Here is a tiny trained network, its code and every weight. The questions are about switching its units off for an input and a class, where a switched-off unit gives its printed mean instead of its output.

import numpy as np


def w(rows, s, z=0):
    codes = np.array(rows[::2]) - 128.0
    scale = np.full(codes.shape[1], s)
    scale[-1] = z or s
    return codes * scale


def norm(h):
    return h / np.sqrt((h * h).mean(-1, keepdims=True) + 1e-5)


def f(y):
    return y / 2 * (1 + np.tanh(0.7978845608 * (y + 0.044715 * y**3)))


def log_softmax(a):
    a = a - a.max(-1, keepdims=True)
    return a - np.log(np.exp(a).sum(-1, keepdims=True))


def net(x, mask):
    res = np.array(x, float).reshape(1, 4) / 4 @ E
    u = 0
    for l in range(4):
        y = f(norm(res) @ A[l][:, :-1].T + A[l][:, -1])
        res = res + np.where(mask[u : u + 8], y, B[l][:, -1]) @ B[l][:, :-1]
        u += 8
    return log_softmax(norm(res)[-1] @ U[:, :-1].T + U[:, -1])


A, B = {}, {}
E = w([
[197,62,147,93,202,147,56,102,107,131,75,140],'x0',
[132,105,191,58,135,102,121,162,107,142,221,132],'x1',
[166,176,225,145,203,84,177,132,156,112,65,177],'x2',
[187,58,99,99,101,134,128,121,254,34,128,138],'x3',
],0.0072)
A[0] = w([
[91,133,48,153,152,149,205,98,112,59,133,146,19],'L0N1',
[74,146,161,82,42,95,216,163,153,250,102,88,188],'L0N2',
[131,140,136,83,143,78,95,161,203,173,162,123,124],'L0N3',
[86,95,112,6,164,29,205,200,120,133,169,120,67],'L0N4',
[252,101,113,245,142,150,131,169,78,78,60,201,143],'L0N5',
[190,73,63,139,65,235,145,129,100,193,215,139,180],'L0N6',
[164,139,60,191,146,213,180,73,135,133,66,104,4],'L0N7',
[201,154,102,93,172,215,158,110,52,157,96,245,204],'L0N8',
],0.005,0.0015)
B[0] = w([
[104,121,57,22,130,141,148,114,126,178,36,21,157],'L0N1',
[75,106,89,68,200,173,79,213,198,142,97,122,251],'L0N2',
[188,98,131,144,154,187,215,126,67,190,93,152,167],'L0N3',
[121,93,88,37,87,197,157,90,116,95,143,226,219],'L0N4',
[118,129,108,55,117,118,179,162,61,116,169,143,232],'L0N5',
[212,228,159,97,177,79,203,117,86,141,172,115,254],'L0N6',
[179,61,179,103,89,92,142,54,133,157,87,179,203],'L0N7',
[93,126,3,121,112,90,104,147,132,129,170,187,221],'L0N8',
],0.0058,0.0029)
A[1] = w([
[115,165,70,1,144,68,173,149,115,158,156,98,206],'L1N1',
[123,172,126,87,69,187,99,104,80,45,195,43,5],'L1N2',
[131,122,96,114,112,129,161,144,221,99,170,86,155],'L1N3',
[88,181,177,114,130,53,115,204,154,48,113,167,186],'L1N4',
[58,133,244,70,66,89,76,116,124,120,196,145,158],'L1N5',
[95,104,105,157,89,120,133,148,128,164,30,126,134],'L1N6',
[170,128,108,115,109,81,167,103,173,69,153,78,95],'L1N7',
[187,152,174,101,115,107,126,64,99,130,97,202,238],'L1N8',
],0.0068,0.0018)
B[1] = w([
[83,89,128,143,170,169,95,74,216,143,156,151,255],'L1N1',
[210,125,105,175,54,75,233,194,112,224,33,120,165],'L1N2',
[20,129,99,150,96,132,125,160,143,37,147,53,199],'L1N3',
[143,226,94,144,101,93,172,85,84,133,212,71,193],'L1N4',
[142,78,137,104,103,247,152,173,83,76,49,94,174],'L1N5',
[75,58,182,57,109,236,136,132,169,107,138,184,167],'L1N6',
[126,93,179,254,164,118,56,150,103,133,115,254,188],'L1N7',
[147,216,105,126,124,189,130,117,161,136,199,48,209],'L1N8',
],0.006,0.0067)
A[2] = w([
[181,92,140,158,147,109,69,108,93,138,115,156,61],'L2N1',
[178,96,117,136,2,166,136,116,120,180,79,103,190],'L2N2',
[110,165,99,144,78,189,97,126,123,125,166,141,129],'L2N3',
[139,162,81,153,101,136,128,95,157,141,47,99,236],'L2N4',
[131,51,71,150,117,101,141,145,103,180,114,105,1],'L2N5',
[58,139,118,143,64,106,158,190,140,128,113,106,194],'L2N6',
[77,149,149,124,136,132,112,145,95,154,103,105,74],'L2N7',
[103,144,114,47,122,127,139,134,108,111,72,149,155],'L2N8',
],0.008,0.00098)
B[2] = w([
[99,208,58,138,141,137,128,114,152,113,109,94,158],'L2N1',
[174,144,171,109,102,125,134,110,113,123,231,118,201],'L2N2',
[84,148,178,142,203,111,127,150,171,133,53,170,223],'L2N3',
[133,144,198,57,146,216,202,154,69,129,190,172,203],'L2N4',
[185,254,143,120,140,31,131,216,138,197,169,163,168],'L2N5',
[159,148,128,119,173,149,107,66,35,91,81,44,254],'L2N6',
[123,116,108,136,143,82,121,228,168,136,99,218,180],'L2N7',
[143,109,131,115,139,157,72,65,113,110,104,43,167],'L2N8',
],0.0078,0.0041)
A[3] = w([
[217,112,120,211,130,174,149,119,143,47,111,153,219],'L3N1',
[173,178,167,90,148,173,232,54,28,95,70,198,187],'L3N2',
[108,76,146,22,144,133,163,175,101,184,138,135,133],'L3N3',
[124,66,156,134,147,211,145,65,150,154,176,196,206],'L3N4',
[229,98,32,54,199,83,56,95,95,131,87,90,41],'L3N5',
[186,94,124,148,57,83,89,181,137,2,82,129,153],'L3N6',
[98,117,180,155,138,130,106,144,49,203,49,228,87],'L3N7',
[175,238,103,137,192,167,86,158,241,160,137,136,253],'L3N8',
],0.0064,0.0013)
B[3] = w([
[89,139,167,144,166,92,59,104,90,225,185,151,206],'L3N1',
[204,104,85,82,70,141,122,166,139,124,185,116,254],'L3N2',
[160,125,118,147,38,123,109,90,158,81,141,149,197],'L3N3',
[89,89,196,77,89,124,94,35,81,132,66,158,211],'L3N4',
[25,183,87,103,126,194,195,225,76,81,75,102,172],'L3N5',
[100,113,135,212,135,149,75,255,117,230,94,196,175],'L3N6',
[88,45,194,169,150,111,65,162,132,145,180,217,185],'L3N7',
[131,111,115,213,111,93,161,94,199,127,101,65,249],'L3N8',
],0.0085,0.0064)
U = w([
[85,76,165,219,158,119,39,180,146,209,155,215,145],'0',
[165,60,167,39,34,214,120,102,93,117,158,153,149],'1',
[254,182,91,150,111,74,185,159,171,181,201,75,151],'2',
[48,153,63,130,161,204,171,163,103,73,48,67,145],'3',
[102,68,134,154,138,71,114,12,177,143,63,122,131],'4',
[203,47,125,120,151,29,150,139,74,104,35,123,2],'5',
[199,62,114,120,143,7,131,135,55,67,45,138,5],'6',
[211,42,108,122,157,4,151,130,59,76,35,141,2],'7',
],0.012,0.0088)

Each question gives the input, the list of numbers given to net, and the class t.
The units are the neurons (one row each of A and B). Each row of codes is followed by its name. A weight is (code - 128) times the scale printed after its matrix; where a second scale follows, it is the last column's (A, B and U).
mask holds one flag per neuron, layer by layer. A switched-off neuron (its flag False) gives its mean, the last column of its row in B, instead of its output. The means were averaged over made-up inputs and are rounded, as every weight is.
A unit's drop is (log p(t) with every unit on - log p(t) with that unit switched off) / (log p(t) with every unit on - log p(t) with every unit switched off).
The circuit of an input: a set's keep is (log p(t) with only the set's units on - log p(t) with every unit switched off) / (log p(t) with every unit on - log p(t) with every unit switched off). Starting from the 12 units with the biggest drops (on a tie, the unit counted first), units are removed one at a time, each time the one whose removal leaves the highest keep (on an exact tie, the one counted first), for as long as the keep stays at least 0.8.
circuit, biggest first: the units of the circuit, biggest drop first
most important unit: the unit with the biggest drop
k most important neurons: the k neurons with the biggest drops, biggest first
top k neurons in layer l: the k neurons of layer l with the biggest drops, biggest first
input [-5,5,-7,8], class 0: most important unit : L1N7
input [-5,2,-3,-1], class 3: circuit, biggest first : [L0N2 L2N6]
input [-7,-6,-6,-8], class 0: 2 most important neurons : [L3N7 L2N7]
input [-4,-4,-4,2], class 1: circuit, biggest first : [L2N4 L0N7]
input [-6,-1,-5,2], class 3: 4 most important neurons : [L1N3 L0N2 L1N1 L2N6]
input [8,2,-8,8], class 0: 3 most important neurons : [L3N6 L2N6 L1N7]
input [-1,3,0,3], class 4: 2 most important neurons : [L0N3 L2N4]
input [8,5,3,8], class 0: circuit, biggest first : [L3N6 L3N1]
input [-6,-8,-2,2], class 1: circuit, biggest first : [L0N7 L2N4]
input [3,1,7,5], class 2: circuit, biggest first : [L1N4 L1N8]
input [-5,0,1,-4], class 3: 2 most important neurons : [L0N2 L1N7]
input [6,-5,5,-3], class 3: 2 most important neurons : [L0N5 L3N5]
input [-8,7,0,-3], class 3: 2 most important neurons : [L0N2 L2N4]
input [0,7,3,-4], class 1: 2 most important neurons : [L1N5 L0N4]
input [7,-6,-3,0], class 3: circuit, biggest first : [L3N5]
input [-1,-6,-8,-8], class 0: 3 most important neurons : [L3N7 L2N7 L2N3]
input [-2,8,8,-5], class 1: circuit, biggest first : [L1N5 L0N4]
input [8,-8,5,1], class 1: circuit, biggest first : [L2N4 L3N2]
input [-3,3,0,-1], class 4: 2 most important neurons : [L0N2 L1N1]
input [8,-4,-4,2], class 3: most important unit : L3N5
input [0,-6,5,6], class 0: top 4 neurons in layer 3 : [L3N1 L3N6 L3N3 L3N5]
